After every row comes roughly how far along a hidden order it lies, from 0 to 15.
[-24 -25 -21  -5  -5  -4  31  36  -4 -28  15   1   3  17 -13  13   3   8
  -2  -2   5  -3 -17  19 -29]
7
[  7  -3  -9   5  -8   3  -6  14   3   3  -7  37   7   4  24   0  16 -16
  10   1  -4 -12  -6   6   7]
13
[ -8  11 -15   8  -5  -9   4  19   3 -19   1  29   5   4  14   7  17  -7
   8  -4   2 -15   2   9 -12]
10
[ 11   5  -8   9   1  -7  -3   8   0  -6   3  12   1   7   9   8  11  -8
   5  -5  13 -11  10   4  -9]
12
[ -9 -14 -17 -10 -15  -1  17  27   0 -26   7  20  10   6   5   3  16  -1
   2   3 -12   1 -22  20 -12]
10
[-18  22 -32   8  -4 -27  14  47   7   6   5  57  -1  16  35  12  22  -5
  21 -10  17 -47  11  12 -39]
0
[-18 -16 -16   4  -5  -5  20  35  -2 -16   8  -7   3  12  -4   8   0   6
   0  -1   2   1 -12  12 -22]
9
[-23 -34 -23   5   1  -4  43  32  -4 -19  13  -5  -2  24 -15  14  -4   7
   0  -5   9  -6 -14  18 -33]
5
[-22 -27 -31  -5  -8  -5  37  38  -3 -44  17  -2   5  14 -10  19   6   9
  -3   0   0   0 -21  24 -32]
6
[ -1   2  -9  21   2  -6  -3  16   2   4  -3  28   2  18  22   6  16 -19
  10  -5  16 -31   8  13  -5]
9
[-16 -40 -13  46   2   3   3  17  -6 -39   4  -3   5  33   2  23  18 -28
   2  -9  30 -24   5  17 -12]
8
[  6  -7  -2  26   8  -4  -1   4   0   5  -3   8  -2  16   5   4   3 -15
   4  -3  13 -21   7   2  -8]
13
[ -4 -42  -8  48  11   5  21  25  -8 -13  -2 -10  -3  32  -7  11  -3 -17
   1  -5  22 -15  -5  10 -12]
10
[  2  -8  -4  19   1  -1  -2   6  -1   5  -3  11   1  12   9   2   6 -15
   3  -4   9 -12   2   4  -5]
13
[  0  -4 -15  -7  -9   1   3  17   1 -16   0   5   7  -4   5  -3  10  -1
   3   2  -8   5  -6   6   5]
15
[ -8 -23  -1  17   4   3  12  16  -6  -8   5 -13  -1  17  -9   9   5  -3
  -3  -2  14  -4  -6   7  -9]
12
[-30 -37 -19  21   0  -3  35  36  -8 -43  24 -23  -1  22 -28  22  -4  12
  -6  -6  17   2 -15  22 -38]
6
[-28  21 -21   2   2 -29  27  41   1 -16  18  18  -6  12   8  21   9  10
  16 -12  27 -43  17  13 -50]
0
[ 1 -4 -9 -2 -1 -5  8 17  1 13  0 12  1 14  7 -1  1  1  2 -1 -1 -6 -9  7
 -6]
12
[-12 -13 -21 -11 -21   1  -5  16   1 -63   8  21  17  -7   7  13  26  -2
   1   3 -12   8 -10  16   4]
15
[-34  -1 -50 -17 -17 -19  43  51   1 -48  21  27   9   3   3  16  20  12
   9  -2  -1 -17 -17  29 -40]
2
[  5 -12  -4  34  15  -2 -13   3  -2  17  -6  -2  -5  27   6   5   2 -16
   3  -6  24 -29  10   0  -6]
12
[ -9  10 -21  -2 -12  -6   4  23   4 -32   5  36   7  -4  19   7  18  -2
   8  -2  -4  -7  -2  11 -14]
9
[-17 -24 -30   0  -7  -8  42  50  -2 -27  16   7   2  19 -10  14   1   9
   0  -1   2  -8 -20  29 -37]
4
[ -6 -50  -7  37  17   7  24  25  -9  -1   0 -22  -6  42 -16  14 -10 -14
  -6  -6  23 -17 -12  17 -17]
8
[  3   4 -13  37   1 -14  -1  30   5   6  -5  44   1  20  35   8  20 -25
  19 -10  31 -50  16   6 -11]
5
[-17 -17  -7  -1  -9   1   2   4  -1 -48   9   6   7  -7  -1  11  16  -2
  -6   0  -4   4  -5  10  -3]
14
[-21 -53 -21  26   1   6  19  27  -9 -42   9 -13   5  26 -14  24   9 -14
  -5  -5  23  -8 -10  21 -18]
9
[-13  15 -20  -2 -11 -14   9  23   4 -32  10  36   7  -2  19  11  23   2
  12  -4   5 -18   4  12 -14]
7
[-14   7  -4  32  15 -14   0   2  -2 -16   5  -2  -6  18   2  13   2  -6
   8 -11  33 -30  27   1 -19]
9
[-4 -7 -7  5  6 -3 11 18 -1 15 20  5 -7 11 -1 -1  9  2  0  0  7 -2 -5  3
 -4]
12
[-14   6 -34 -12 -15 -15  34  52   5  -3   8  51   4   2  24   5  14   4
  13  -1  -6 -14 -17  18 -25]
2

Part 2:
[  7   6  13  -2  17  -1   0  -1   8   9 -11   0  -9  -9  17  -6  22   3
   0 -17  -2   7  19  12   5  -5  -4   0   2  15  -1   1   0   1  -3 -15
 -44  -1  10   3  -4   5  18   3  17   4  -3   7   6  -3  -3   1  -7  -5
  -4  -9   6  -7   2   4   0   2   4   4  18  15  -8   3  -9   4   6  11
   7   3  -2   5  -3  -6 -16  22  -4  -9   6  -1  -4  -9  -5   3 -19   3
   0   5   5 -15   0  -2  -1   1   7 -12   3   0   3 -53  -4   0  19  -7
   6  -5  -1 -11  17]
14
[-13   0   0   1   5  -9  -1  -5  11  -2  12  -2   2   6  -9  10 -15   4
   0   7  18   1  -7 -11   2   7  -2  19  10 -14  -1   8  -4   3  -3  16
   2   0  13  -1  17  -3 -22   2 -12  -3   2  -1  -3   2  -4  -6  16  -9
   9   0 -13  -4  -2  -4  -1   2   2  10 -22 -10   9  -4  -1  -4  -3   2
   0   8  -3  -8   6   2   7  -2   8   8 -21   4  -6  -2   6  -2  23  -4
   0   0   5 -10 -13 -21  16  -1   5 -10   4  -4  -1  25   2 -13 -19   3
 -10   0   1   9 -34]
2
[ 14  -1 -32   2  -6  11  -3   8  11  -4  -2   3   9   6   3  -6   0   3
  -2  -7  -4  14   3   6  -2  -9   7  -9 -10  20  -2   6   5  -4   7  -3
   1   0 -12   4  -8  -1  -6   6  -9  -1  -1  -5 -21   0   4  -6 -12   6
  -6 -14  26  20 -10   6 -13  -3  -2  -6   8  12   3   4  13  -1  -5 -17
  -2 -15  -3   1  -4  -3   7   1   3  -1   4  -1   5   0  -4   5  -7   9
  -3 -10  -4   9 -11  31  -3  -2 -16  -5  -3  -2  -4   7   8  12   4 -17
 -10  -1   0   7  11]
15
[ -8   6  -3   0  21  -9  -3 -12  11   1   6  -1  -4   5  -4   9  -3   7
   0   0  11   6   0  -8   4   2  -4  26  11 -12   1   8  -5   9  -3  14
 -21   1  27   1  12  -1 -12   3 -20   2   2   1  -7   0  -6  -7  13 -14
   9  -3 -14  -2   0  -2 -13   3   6  12 -24 -10   5  -6 -10   1  -2   6
   2  10  -6  -4   6  -2   5   8   6   3 -15   4 -10  -3   5  -3  12  -7
   0   2  13 -26 -22 -27   1  -1  10 -22   7  -4  -1  -4   5 -16  -7  -8
 -14  -2   1   4 -25]
4
[ -2  -1 -31   2 -14  11  -4   4  27  -3   8   2   7  15   5   0 -17   7
  -1  10  12  19   1 -10   1  -1   5  11  -2  17  -2  16  -1   2   7  13
   5   0   1   3   3  -1 -25   5 -32  -6   2  -5 -22   3   2  -9  -1   4
   3 -18  13  30  -8   3  -5   0   0   1  -5   8  13   0   9  -4  -7  -9
  -1 -14  -9  -8  -1  -1   3  -1  11   8 -14   3  -2   0   0   2  15  11
  -1  -8   0   0 -20  12  19  -2 -11 -25  -1  -4  -4  29  11  -7 -10 -17
 -21   0   2  15 -23]
10
[-12   3  21  -4   2  -8  -4 -13  12   2  -1   0 -18 -11   4   1   9   6
   4   4  14  -3  11  -3   5   5 -16   0  11  -4   2   5  -8   7  -7   0
 -25  -1   6   2   9   4 -10  -2  -2  -1   0   5  13   0  -4   3   8   0
  10   7 -28  -2  15  -4  13   5   4   4   0   1 -15   8 -16   2   9  12
   4   8  -5   0   1   0 -13  14   2  -1 -15   4  -8 -11   5  -2   0  -2
   3  14   1 -11   5 -21  17  -2  18 -16   4  -3   3 -35  -7 -18   0  21
   5   2   1  -9  22]
3
[-23  -4   2   1 -34   2   2  -2  24  -1   6   0  -4   7 -11   5 -19   0
   5  25   8   2 -11 -18  -5   5  -4   4   1   0   3  -3  -5   5   2   8
  19   3 -13  -4 -16   1 -38  -5 -12  -9   1  -4  -4   3   2   2   4  11
   4   7 -14  26  10   0  17   1  -1  -6  -1  -1  -4  -3   3  -1  -5  -1
  -5 -12  -3  -6   3   2   5 -16   0   5  -8   6  -1   0   3  -3 -14   9
   4   2  -9   6   8  -4  10  -2   3 -11  -3  -3  -3  11 -11 -23 -12   9
  -9   5   1   2  -5]
0
[ -9   1 -32   2 -13   3  -8  -4  39  -3  10   2   2  13  -5   3 -28   9
   3   7  15  20  -1 -16   0  -3   1  18   0  10   0  12  -4   7   4  14
   5   3   4   2  -1  -1 -45   6 -33  -6   3  -7 -21   3   2  -7   2   5
   8 -11  -4  39  -4   2 -11   1   1   2 -17   1  -1  -3   1  -1  -8 -10
  -4 -11  -9  -8   3  -1   5   2   6   7 -20   8  -7  -2   3   2  19  11
  -1  -3   1  -1 -31  -3  13  -5  -3 -26  -1  -7  -6  19   3 -16 -12 -12
 -31   3   3  11   0]
5

New part:
[ 20   2 -19  -1   5  -4  -2  -7   7   4   4  -2  16  -2   0   1 -14  -1
  -7  11  -5   1  -7   4  -5]
9
[-17  -5   5  -6  -2  16  -4   5 -11   4  -5  23 -19  -4   5  12   0  -6
   6  -5   2   3   9  -7 -10]
12
[ -4  -1  24  11  -9  15   0  -1 -10   7   1 -15  -2  -1   4  -1  13 -15
   6 -14   2   3   9  -3   4]
2
[  6   3  -9   2  -7  58   6  -5   5  -4  -1 -52   9   4  12 -12  -4 -21
  -2  -7  -7 -15   0   7 -13]
0
[  5   4 -30  -9   7   5   4  -1   2  -8   2  -9   3   2   5   1  -8 -10
  -3   0  -6  -9   0   1  -2]
5
[  3   1   7   3 -11  20   3  -7  -1  -2   2  -9   5   1  11  -2  -9 -17
  -2  -6  -6   1   0   0  -7]
5
[ 26   3 -23 -14   3   0   1  -9   8  -9   3   9  13  -1   1   2 -27  -7
 -11  15 -17  -3  -8   2 -16]
11
[ 11   5 -24 -11   1   2   1   0   2  -8   0  -4  -4  -2   7   8 -16 -18
  -1   5  -7  -6   3   0 -17]
6
[ -6  -4  11 -10  -8  63  -5   1  -9   1  -5   5 -13  -3  12  13  -7 -17
   5  -9  -2   0   9  -3 -15]
7
[ -6  -2   9   1  -3   9  -3   3  -6  11  -5  15 -10  -4  -6   9  -2   8
   7   5   8   7   3  -3   0]
10
[  2  -1   0  12  -1 -23  -4  -1  -8  15   2 -11   6   0  -4  -4   4   8
   3   2  12   5  -3   2  16]
7
[  6   1  -4 -14   3 -52  -2  -2  -2  -2  -3  17   2   1  -2   3 -12   5
  -6   8  -5   4  -5  -5 -12]
12
[ 19   3 -12   1   1 -15  -3  -7   4  -2   5  -7  19  -1   2 -11 -12  -5
  -7   6  -8  -1  -9   3  -4]
6
[ -3  -4   7  -8  -2 -18  -6   1  -7   5  -3  25  -6  -3   1  10  -8   8
   3   6   2  10   3  -7  -9]
15
[ -6  -2  16  12  -9  24  -5  -1 -13   7   2 -19  -2  -2   5   3  11 -16
   7 -15   6   5  10  -3   3]
1
[  6   2 -20  -7   5  -3  -2  -3   1   2   1  -4   6  -1   5   5 -12 -12
  -2  -1   1  -4   0   1  -7]
7
[-1 -5 24  9 -8 19 -8 -4 -8 13 -1 -6  5 -6  5  7  5 -9  7 -9  7  6  4 -1
  4]
6
[ -7   3   7   9  -6  35   6   2  -3   4  -1 -10  -7  -1   4   3   6 -13
   7  -7   6  -3   9   1   3]
4
[ 17   1  -9  -6   2 -16  -3  -8   7   0   4  -5  18  -1   3  -1 -15 -10
  -9   6 -12  -2  -8   1 -11]
9
[ -5  -4  22  12 -11  21  -3  -1 -10   7   0 -16  -3  -2   3   2  10 -15
   6 -16   4   3   9  -4   0]
2
[  5   2 -10  -9   2   4  -8   0  -9   9  -6   8  -4  -4  -9  10 -11   4
   1   9   5   4   1  -4  -2]
12
[ -1   5 -14 -12   4   4   2   5   4  -3  -2  13  -6  -1   4   9 -12  -5
   1   3  -3  -6   3  -1 -13]
8
[ 15   4 -14   5   6 -11   0  -5   2   3   5 -12  14   0  -2  -5  -4   3
  -6   6   1  -3  -6   4   6]
5
[  7   3 -13  -7   2  12   3  -4   0  -4   2  -2   5   1   5  -1 -14 -10
  -5  -1  -5  -6  -1   1  -9]
6
[ 10   1 -24  -5   4  27  -5  -4  -4  -1   1 -25   6  -3  10   2 -11 -21
  -2  -1   3  -9   1   3  -6]
2
[  0  -2  10  11  -6  21  -6  -1  -7  12   1 -12   1  -3   5   6  -1  -8
   8  -9   9   3   6   1   7]
5
[-8  3 14  0 -4 -5  8  2 -2  0 -2 14 -5  2 -2 -5  7  7  3  3  1  4  0 -1
  0]
9
[ 12   0   1 -18  -7 -30   2  -5  -3  -9  -1   4   7   3  10  -1 -17 -12
  -7   7 -22   4  -5  -4 -24]
10
[ -1   0   8 -14  -9  13   3   1  -3  -6  -6  23 -13  -2   5   8 -12  -5
   1   4 -12   6   4  -5 -18]
11
[  0   4 -19 -18   0  15  -2   3  -4   2  -9  14  -9  -1  -4  13 -12  -1
   3   5  -2   0   5  -5 -13]
11
[  7   4  -5   6  -2  38   4  -1  -1   4   1 -18   1   1   8  -2  -4 -16
   4  -5   2  -8   5   4  -3]
3
[ -4  -6  16   5  -3 -24  -8  -1  -9  13   3   0   9  -2   1  -1   1   3
   2  -3   9   8  -5  -3   7]
9
[ -6  -1   2  -9  -5  25  -1   2  -5   4  -9  11 -11  -3   1  11  -8  -5
   6   2  -1   3   7  -5 -13]
10
[  3   1   9  22  -4 -25   2  -2   0   5   6  -2   7   4  -2 -14  15   7
   3   0   6  -2  -7   2  19]
4
[  8   2  -1  16  -1 -21   5  -3   6   3   5 -20  12   4   2 -14   4  -1
  -1   0   2  -4  -7   6  11]
2
[ -2  -1  20  -1 -10  -4   0   1  -4   2  -1  18  -6  -2   2   2  -1   1
   8   1  -1   6   4  -2  -8]
10
[  1   0  13  20  -4  -6   2  -1  -2   7   5  -8   5   2  -2 -12  14   3
   1  -2  10   4  -4   3  17]
4
[ -2   5  -3  -1  -5  63   6   0   0   2  -3  -7  -5  -2   9   6  -8 -18
   5  -6  -2  -8   4   0  -6]
4
[  0   6 -13   3   2  22   4   0   1   5   1 -25   5   1   4  -3   3 -10
   2  -1   6 -10   1   5   5]
1
[ -1   4 -11 -11   3 -12  -1   0  -3   0  -5  18  -4   0  -9   5  -9  10
  -1  11   4   3   0  -3  -4]
13
[ 0  5 -8  5 -1 26  9  1  2  3  1 -5  0  2  3  3 -2 -7  3 -1  2 -7  1  3
  1]
5
[ 14   7 -12   0   4 -39   8  -4   9  -7   5 -10   9   4  -1 -11  -7   3
  -8   9 -10  -4  -7   4  -3]
6
[ -6  -4  13 -11  -9  40  -6  -1 -14  -1  -4  -2 -11  -4  14  14  -6 -24
   6  -7  -1   2  10  -2 -18]
5
[ -7  -2   0 -15  -4  57  -4   1  -5   4 -11   6 -10  -4   6  17 -14 -14
   5  -3  -3  -2   6  -5 -18]
9
[  0  -1  -7 -17   0  -5  -6  -3  -7   0  -3  24   0  -1  -4  11 -17   1
  -2   9  -3   9  -2  -4 -14]
15
